Each row has a name. Each question is about the rows just above it.

laduz: 99,74,-55,-38,39,-62,-80,-33,-48,-39,72,102,-103,76,81,-51,85,-90,51,-81,-54,88
Soso: 34,35,-44,-60,47,68,-89,84,-4,-42,70,-69,-7,40,-32,-61,52,63,-70,-51,105,-87
Tenur: 1,35,71,30,43,-73,-39,-84,-75,14,74,-44,-49,-71,38,-103,31,83,49,105,34,-44
volis: 100,68,51,-12,-84,-46,-79,45,8,-8,58,-15,24,-71,38,78,31,83,49,105,34,-44
ful: 39,-47,-19,-39,-65,52,61,-16,-98,23,67,-100,-103,26,-18,13,3,73,29,72,16,24
votur: 28,-34,60,68,-51,-74,92,12,-28,-76,81,105,-77,92,-48,-15,-83,-76,-84,-98,-27,-102
punop: 1,35,71,30,43,-73,-39,-84,-75,14,-97,-44,-49,-60,10,-37,-37,15,-69,-7,-75,99
vobu: 51,97,1,20,91,-104,-101,-10,-17,15,14,-75,36,53,59,2,14,61,-43,52,-44,33
ripal: 72,-87,34,48,-14,89,23,91,2,10,79,103,75,59,-24,-43,-52,15,54,14,-71,26
bod: 72,-87,34,48,-14,89,23,91,2,10,79,103,75,45,-24,-43,-52,15,54,14,-71,-103
Lala: 44,17,28,-103,46,33,-85,-43,-38,1,98,45,-82,14,-95,-6,58,-27,21,-101,7,-53
Shared by Lala and ful:
-103
The row with 51,97,1,20,91,-104,-101,-10,-17,15,14,-75,36,53,59,2,14,61,-43,52,-44,33 is
vobu
Shared by volis and ful:
24
Whose row is 39,-47,-19,-39,-65,52,61,-16,-98,23,67,-100,-103,26,-18,13,3,73,29,72,16,24?
ful

vobu: 25,45,64,6,59,100,-46,-12,35,3,22,4,2,25,51,-42,34,25,64,-9
votur: -21,30,-1,-17,-39,-15,43,22,59,4,32,16,-18,-41,31,65,-33,44,-49,20
bod: 34,15,41,12,73,4,4,40,2,-17,99,54,-12,68,-12,56,58,-17,-49,8
Soso: 5,32,47,-41,-2,32,-24,-53,16,-20,17,-10,-13,-39,6,-17,-16,-4,-9,-31
ripal: 29,-23,-1,-58,13,-39,-4,-55,-66,-8,10,24,-40,-5,-61,20,31,-59,15,-54
laduz: 13,28,62,10,24,25,-13,-4,20,-31,67,22,2,30,13,10,10,3,13,1
punop: -17,-4,-43,-18,-10,-38,35,-70,-11,35,0,-80,14,-9,-35,-43,-13,-17,54,-70
zeg: 43,-1,35,49,50,44,38,50,1,58,-15,69,23,24,30,53,55,32,22,69
Which value is in both zeg and punop?
35
Which value is in both ripal and punop?
-4
The one value in ripal and bod:
15
The one value in punop and zeg:
35
The one value in punop and ripal:
-4

punop: 14,-11,4,-31,8,8,67,-60,4,38,0,15,-9,-54,-11,21,-14,44,37,21,14,41,-59,36,30,19,-11
vobu: 14,-11,4,-31,8,8,67,-60,4,38,0,15,-9,-54,-11,21,-14,44,37,21,14,41,-59,36,19,-13,3
ful: -38,19,-15,24,-20,-31,-106,47,-19,-42,-16,0,14,51,26,2,14,-39,-69,-40,-29,-80,55,-32,-16,-15,18
bod: 58,-20,21,37,9,-6,-18,50,65,-54,20,-12,10,4,-39,4,-2,-58,-40,4,15,-16,71,-59,-10,-29,14
votur: -19,5,-6,67,-18,-23,-50,-8,7,-28,-19,11,5,3,4,-1,-19,-14,-58,-21,-14,-58,13,-7,27,-7,14
volis: 14,-11,4,-31,8,8,67,-60,4,38,0,15,-9,-54,-11,21,-14,44,37,21,-6,33,-78,56,14,35,-16
ripal: 37,-19,10,-26,11,-2,66,3,25,28,4,21,-4,-49,34,27,-27,38,22,23,20,35,15,22,38,15,-7
zeg: 77,-29,24,4,31,13,84,-11,43,22,33,1,0,-10,-41,21,-6,14,52,39,35,73,-11,-9,-6,3,-12
The row with 58,-20,21,37,9,-6,-18,50,65,-54,20,-12,10,4,-39,4,-2,-58,-40,4,15,-16,71,-59,-10,-29,14 is
bod
Which value is in both ripal and ful?
-19
Where do 14,-11,4,-31,8,8,67,-60,4,38,0,15,-9,-54,-11,21,-14,44,37,21,-6,33,-78,56,14,35,-16 appear?
volis
The row with 14,-11,4,-31,8,8,67,-60,4,38,0,15,-9,-54,-11,21,-14,44,37,21,14,41,-59,36,19,-13,3 is
vobu

punop: -7,-5,39,-10,-10,-5,-13,12,3,22,-17,-3,-7,20,16,-17,-13,2,1,-33,6,-21
Tenur: -17,5,2,22,2,-8,10,16,40,-26,-16,0,-5,-5,-25,-31,7,-13,-27,3,-6,-5
Soso: 2,-14,-11,35,7,12,-1,-6,-6,8,-3,5,-3,-5,0,12,2,3,7,10,11,9
bod: -16,-8,9,27,24,-1,10,58,69,-59,-21,18,-43,58,-6,-83,77,9,-51,-6,-15,-23
Lala: -7,20,39,14,-10,-17,-13,12,3,22,-17,-3,-7,20,16,-17,-13,2,1,-33,6,-21
ful: 15,-7,-7,-3,-11,0,30,22,8,-50,24,-4,-1,-28,-37,-2,9,-28,-8,19,-43,11
votur: -24,7,3,-10,17,7,-29,-31,-21,45,-31,7,2,25,52,8,-6,47,17,-1,-4,0
laduz: -40,8,15,40,24,-13,25,61,98,-73,-34,5,-35,20,-54,-94,47,-6,-72,-2,-5,-17
vobu: -10,14,9,16,-18,7,14,23,-5,-9,-11,-16,32,-23,-41,-10,9,24,-1,8,6,-7
volis: -19,-5,5,17,16,-9,5,27,-31,-39,1,-11,-7,3,-39,-29,9,-16,-38,1,-8,-16
ripal: 0,-15,-22,-17,15,22,-4,-20,-15,1,10,-1,6,-11,6,18,16,18,9,28,25,20
zeg: -21,2,9,-3,7,6,-20,-24,-21,32,-16,3,-1,21,35,2,-3,24,9,-7,42,-8
The row with -7,-5,39,-10,-10,-5,-13,12,3,22,-17,-3,-7,20,16,-17,-13,2,1,-33,6,-21 is
punop
Whose row is -16,-8,9,27,24,-1,10,58,69,-59,-21,18,-43,58,-6,-83,77,9,-51,-6,-15,-23?
bod

Lala: -6,23,2,36,-4,64,-11,-7
ripal: -4,35,1,22,-27,-79,26,-20
bod: -34,5,1,24,52,-57,8,-21
vobu: 35,-86,-21,-3,-13,-7,-5,17
The one value in ripal and Lala:
-4
Which value is in both ripal and vobu?
35
Which value is in both bod and ripal?
1
Which value is in both Lala and vobu?
-7
Shared by vobu and bod:
-21
Which value is in both vobu and ripal?
35

laduz: -44,3,22,95,-55,-103,111,-51
zeg: -61,111,113,112,113,-41,-72,112
volis: -56,3,22,75,-55,112,111,16
The one value in laduz and zeg:
111
Shared by zeg and laduz:
111
The row with -56,3,22,75,-55,112,111,16 is
volis
Where do -61,111,113,112,113,-41,-72,112 appear?
zeg
Whose row is -44,3,22,95,-55,-103,111,-51?
laduz

Soso: 12,46,5,-44,69,-51,75,17,-38,30,-22,-48,-40,20,8,46,-37,61,-41,70,30,63
volis: -10,-40,59,14,9,-73,-2,-8,-40,66,59,-60,-7,50,51,23,-4,-8,-1,-6,47,39
Tenur: -36,42,-12,21,-48,53,-1,-7,-43,-40,-66,7,-7,10,41,39,-12,-15,-2,-23,0,62
zeg: 41,22,9,21,-45,65,-26,-29,-16,48,44,61,29,14,34,10,28,14,-46,-60,0,69
vobu: 13,38,45,-41,-34,-14,26,-24,-46,47,0,10,-54,17,70,27,-1,13,-56,10,32,-11
Lala: -89,6,32,-51,-37,0,10,8,12,-49,53,41,9,-24,-11,-59,31,14,-30,-32,-40,39
bod: -41,4,70,-19,-50,-66,-60,-24,13,-29,-25,-83,-3,-73,-10,12,40,-75,-19,-24,-25,-109
ful: -41,4,70,-19,-50,-66,-60,-24,13,18,-25,-83,-3,-73,-10,12,40,-75,-19,-24,-25,-109
punop: -6,116,-1,60,19,18,11,-14,-11,-23,-33,61,-59,-21,-16,-35,45,7,1,48,1,-25
Whose row is 13,38,45,-41,-34,-14,26,-24,-46,47,0,10,-54,17,70,27,-1,13,-56,10,32,-11?
vobu
The one value in punop and bod:
-25
Which value is in both bod and Tenur?
-66
The one value in punop and Soso:
61
Shared by Tenur and ful:
-66
Shared by zeg and ful:
-60
Shared by volis and Soso:
-40

Tenur: -20,-19,-12,3,3
Lala: -43,-19,-12,-26,-3
bod: -20,28,-26,-19,-20
ripal: -8,16,-24,-40,-14
ful: -20,-33,1,-17,2
punop: -59,8,0,50,8
volis: -9,-4,18,31,89
vobu: -14,-4,-29,25,-42
laduz: -8,23,24,2,-46
Soso: 16,-18,-9,-4,-33
votur: -25,23,1,12,0
Whose row is -59,8,0,50,8?
punop
Which row holds -8,16,-24,-40,-14?
ripal
The one value in ful and votur:
1
Shared by Soso and ful:
-33

zeg: 10,3,9,2,33,-2,24,-23,-2,-17,-9,-22
punop: -3,36,7,1,83,-44,66,-27,-17,-8,21,-30
Soso: 5,-1,15,2,14,-2,30,36,-1,-2,-7,7
votur: -18,-16,18,-2,30,-10,44,2,8,7,-23,16
laduz: -16,-19,17,2,42,-6,33,9,4,12,-36,15
ripal: 21,-8,24,18,10,-11,53,-7,-9,-12,1,21
Lala: -1,-7,15,8,30,-2,33,-50,35,-38,-13,-56
ful: 3,3,4,-6,24,-5,25,-6,1,-4,-4,-5
volis: -1,31,-4,21,113,-62,77,-7,34,2,23,5
The one value in ripal and votur:
18
Shared by votur and punop:
7

